Here is a tiny trained network, its code and every weight. The questions are about switching its units off for an input and a target symbol, where a switched-off unit gives its printed mean instead of its output.

import numpy as np


def w(rows, s, z=0):
    codes = np.array(rows[::2]) - 128.0
    scale = np.full(codes.shape[1], s)
    scale[-1] = z or s
    return codes * scale


def f(y):
    return y / 2 * (1 + np.tanh(0.7978845608 * (y + 0.044715 * y**3)))


def softmax(a):
    e = np.exp(a - a.max(-1, keepdims=True))
    return e / e.sum(-1, keepdims=True)


def log_softmax(a):
    a = a - a.max(-1, keepdims=True)
    return a - np.log(np.exp(a).sum(-1, keepdims=True))


def net(x, mask):
    ids = ['αβγδεζημπστφψω'.index(c) for c in x.split()]
    T = len(ids)
    res = E[ids] + P[:T]
    u = 0
    for l in range(2):
        q, k, v = (res @ M[l].T for M in (Q, K, V))
        z = softmax(np.where(np.tri(T) > 0, q @ k.T / 4**0.5, -1e9)) @ v
        res = res + np.where(mask[u], z, O[l][:, -1]) @ O[l][:, :-1]
        u += 1
        y = f(res @ A[l][:, :-1].T + A[l][:, -1])
        res = res + np.where(mask[u : u + 4], y, B[l][:, -1]) @ B[l][:, :-1]
        u += 4
    return log_softmax(res[-1] @ U[:, :-1].T + U[:, -1])


Q, K, V, O, A, B = {}, {}, {}, {}, {}, {}
E = w([
[190,143,95,74,131,162,119],'α',
[123,133,161,81,140,169,191],'β',
[96,118,105,131,206,137,177],'γ',
[37,143,220,113,157,129,197],'δ',
[133,165,136,155,190,71,84],'ε',
[156,170,167,127,112,143,181],'ζ',
[60,135,167,108,172,110,84],'η',
[174,174,127,114,149,103,188],'μ',
[79,161,162,172,107,98,91],'π',
[142,152,105,55,178,121,74],'σ',
[73,97,96,56,189,175,101],'τ',
[178,144,79,110,163,87,131],'φ',
[94,155,213,103,114,182,57],'ψ',
[179,8,136,152,155,148,110],'ω',
],0.012)
P = w([
[172,55,174,145,210,141,105],'0',
[117,153,62,155,212,178,130],'1',
[114,149,78,126,198,163,143],'2',
[123,162,87,120,204,158,143],'3',
[123,165,103,97,199,148,150],'4',
[126,175,117,91,198,145,146],'5',
[133,184,119,57,190,137,162],'6',
[131,187,127,45,189,133,167],'7',
[146,188,128,1,173,120,167],'8',
],0.0059)
Q[0] = w([
[89,142,92,206,7,28,99],'L0H0',
[122,55,131,182,14,99,126],'L0H0',
[110,155,145,129,88,112,129],'L0H0',
[172,133,148,60,211,168,134],'L0H0',
],0.011)
K[0] = w([
[74,255,88,110,87,84,162],'L0H0',
[69,228,34,107,114,186,125],'L0H0',
[97,161,133,116,148,95,121],'L0H0',
[186,7,195,128,128,176,119],'L0H0',
],0.0088)
V[0] = w([
[137,100,91,132,125,143,20],'L0H0',
[132,144,69,69,177,53,93],'L0H0',
[90,127,163,1,122,211,105],'L0H0',
[50,119,201,127,178,110,106],'L0H0',
],0.0084)
O[0] = w([
[142,108,103,141,113,37,82,226],'L0H0',
[180,168,43,100,179,102,102,208],'L0H0',
[106,93,50,254,88,157,107,211],'L0H0',
[10,175,104,180,163,131,62,253],'L0H0',
],0.0098,0.0019)
A[0] = w([
[68,105,50,254,184,227,140,171],'L0N0',
[66,233,138,88,126,89,206,252],'L0N1',
[176,60,141,128,158,217,152,243],'L0N2',
[117,246,126,81,203,143,109,190],'L0N3',
],0.0069,0.0042)
B[0] = w([
[124,132,52,81,122,226,64,202],'L0N0',
[116,183,129,91,168,166,34,211],'L0N1',
[150,100,139,178,194,189,130,165],'L0N2',
[110,255,169,69,166,66,129,254],'L0N3',
],0.008,0.0084)
Q[1] = w([
[166,10,180,235,151,100,116],'L1H0',
[95,97,226,115,35,52,181],'L1H0',
[106,29,247,176,49,39,226],'L1H0',
[121,28,253,169,79,81,191],'L1H0',
],0.0055)
K[1] = w([
[126,139,61,114,101,130,119],'L1H0',
[92,183,141,99,115,136,156],'L1H0',
[91,252,94,58,91,130,147],'L1H0',
[121,199,95,105,93,122,127],'L1H0',
],0.012)
V[1] = w([
[64,173,210,70,126,186,190],'L1H0',
[141,34,23,154,135,245,142],'L1H0',
[146,90,247,217,102,168,156],'L1H0',
[2,147,139,200,62,134,67],'L1H0',
],0.0086)
O[1] = w([
[201,216,173,113,170,179,80,73],'L1H0',
[154,14,161,98,147,168,88,255],'L1H0',
[182,123,168,216,169,93,67,57],'L1H0',
[178,145,6,120,167,106,55,79],'L1H0',
],0.011,0.0095)
A[1] = w([
[181,216,147,169,163,132,93,159],'L1N0',
[56,144,82,103,71,77,254,3],'L1N1',
[116,76,56,144,144,158,40,131],'L1N2',
[73,99,194,159,115,162,120,161],'L1N3',
],0.0075,0.0036)
B[1] = w([
[114,22,28,235,172,215,179,202],'L1N0',
[175,97,171,200,64,136,1,232],'L1N1',
[215,181,163,142,75,70,229,254],'L1N2',
[156,109,118,177,115,19,195,204],'L1N3',
],0.007,0.015)
U = w([
[100,54,136,190,144,45,182,226],'α',
[203,98,213,69,161,145,49,146],'β',
[85,125,161,3,202,177,71,226],'γ',
[161,130,93,112,146,192,90,79],'δ',
[135,181,116,206,106,100,84,99],'ε',
[115,79,132,215,175,204,62,25],'ζ',
[108,190,86,45,125,69,156,150],'η',
[114,183,155,138,138,165,233,185],'μ',
[73,110,28,179,180,93,147,104],'π',
[80,68,91,126,77,172,36,208],'σ',
[123,99,87,65,94,162,185,2],'τ',
[158,183,203,99,32,115,152,59],'φ',
[199,147,92,164,98,49,143,12],'ψ',
[136,133,125,166,150,80,97,117],'ω',
],0.0045,0.0039)

Each question gives the input, a string of symbols that net reads in full, and the target symbol t.
The units are the heads (4 rows each of Q, K, V and O) and the neurons (one row each of A and B). Each row of codes is followed by its name. A weight is (code - 128) times the scale printed after its matrix; where a second scale follows, it is the last column's (O, A, B and U).
mask holds one flag per unit, layer by layer, with each layer's heads first. A switched-off unit (its flag False) gives its mean, the last column of its rows in O or B, instead of its output. The means were averaged over made-up inputs and are rounded, as every weight is.
A unit's drop is (log p(t) with every unit on - log p(t) with that unit switched off) / (log p(t) with every unit on - log p(t) with every unit switched off).
The circuit of an input: a set's keep is (log p(t) with only the set's units on - log p(t) with every unit switched off) / (log p(t) with every unit on - log p(t) with every unit switched off). Starting from all 10 units, units are removed one at a time, each time the one whose removal leaves the highest keep (on an exact tie, the one counted first), for as long as the keep stays at least 0.8.
circuit, biggest first: the units of the circuit, biggest drop first
unit that matters most: the unit with the biggest drop
k most important neurons: the k neurons with the biggest drops, biggest first
k most important neurons of layer l: the k neurons of layer l with the biggest drops, biggest first
input α σ ζ, target α: circuit, biggest first => L1H0, L0H0, L0N3, L1N3
input ψ α τ ψ β α γ, target ψ: 2 most important neurons => L1N2, L0N3
input φ σ γ, target φ: circuit, biggest first => L1H0, L0H0, L1N1
input δ ε σ μ ζ, target δ: circuit, biggest first => L1H0, L0H0, L0N0
input ε α π ψ β ε β γ, target ε: circuit, biggest first => L1H0, L1N1, L0H0
input σ ψ η β ψ τ, target σ: circuit, biggest first => L1H0, L0H0, L1N1
input σ ε ε, target σ: circuit, biggest first => L1H0, L1N1, L0H0, L1N2
input β α σ σ μ δ μ, target β: most important neuron => L0N0
input σ π ψ ε β μ φ ψ, target σ: circuit, biggest first => L0H0, L1H0, L1N1, L1N2
input η ε β μ π ε γ γ, target η: 2 most important neurons => L0N0, L1N2
input σ ψ α β γ σ ε, target σ: circuit, biggest first => L1H0, L0H0, L1N1, L1N2
input π β δ μ, target π: circuit, biggest first => L1H0, L1N0, L0H0
input ψ ζ β ω μ, target α: 2 most important neurons => L0N3, L0N2
input σ σ μ δ σ σ ε ω ζ, target α: circuit, biggest first => L1H0, L0N3, L0H0, L0N0
input τ μ ψ ε σ γ τ φ σ, target τ: 2 most important neurons => L1N2, L0N0
input ω β μ φ σ π β μ α, target α: circuit, biggest first => L1H0, L0N3, L0N0
input τ σ μ μ, target τ: unit that matters most => L0H0
input β ζ η φ, target β: 2 most important neurons => L0N0, L0N3
input ε ω φ γ σ σ σ ε ψ, target α: 2 most important neurons => L1N3, L0N3
input α ζ ψ π ζ γ σ φ, target α: 4 most important neurons => L0N3, L0N2, L1N3, L0N1
input α δ α ω μ φ δ σ η, target α: 3 most important neurons of layer 0 => L0N3, L0N2, L0N0
input γ μ α β ψ π ω, target α: 3 most important neurons of layer 0 => L0N3, L0N2, L0N1
input β α ε ω, target α: 3 most important neurons of layer 1 => L1N3, L1N2, L1N1
input α ω α σ, target α: 2 most important neurons of layer 1 => L1N3, L1N1
input γ σ β σ τ α ε μ, target γ: 2 most important neurons => L1N2, L0N0
input σ μ μ ω ζ ζ δ, target α: most important neuron => L0N1
input σ α σ σ β α, target σ: 2 most important neurons => L1N1, L1N2
input σ φ μ φ, target σ: circuit, biggest first => L1H0, L1N1, L0H0, L1N2
input σ σ β α ψ μ, target σ: circuit, biggest first => L1H0, L0H0, L1N1, L1N2
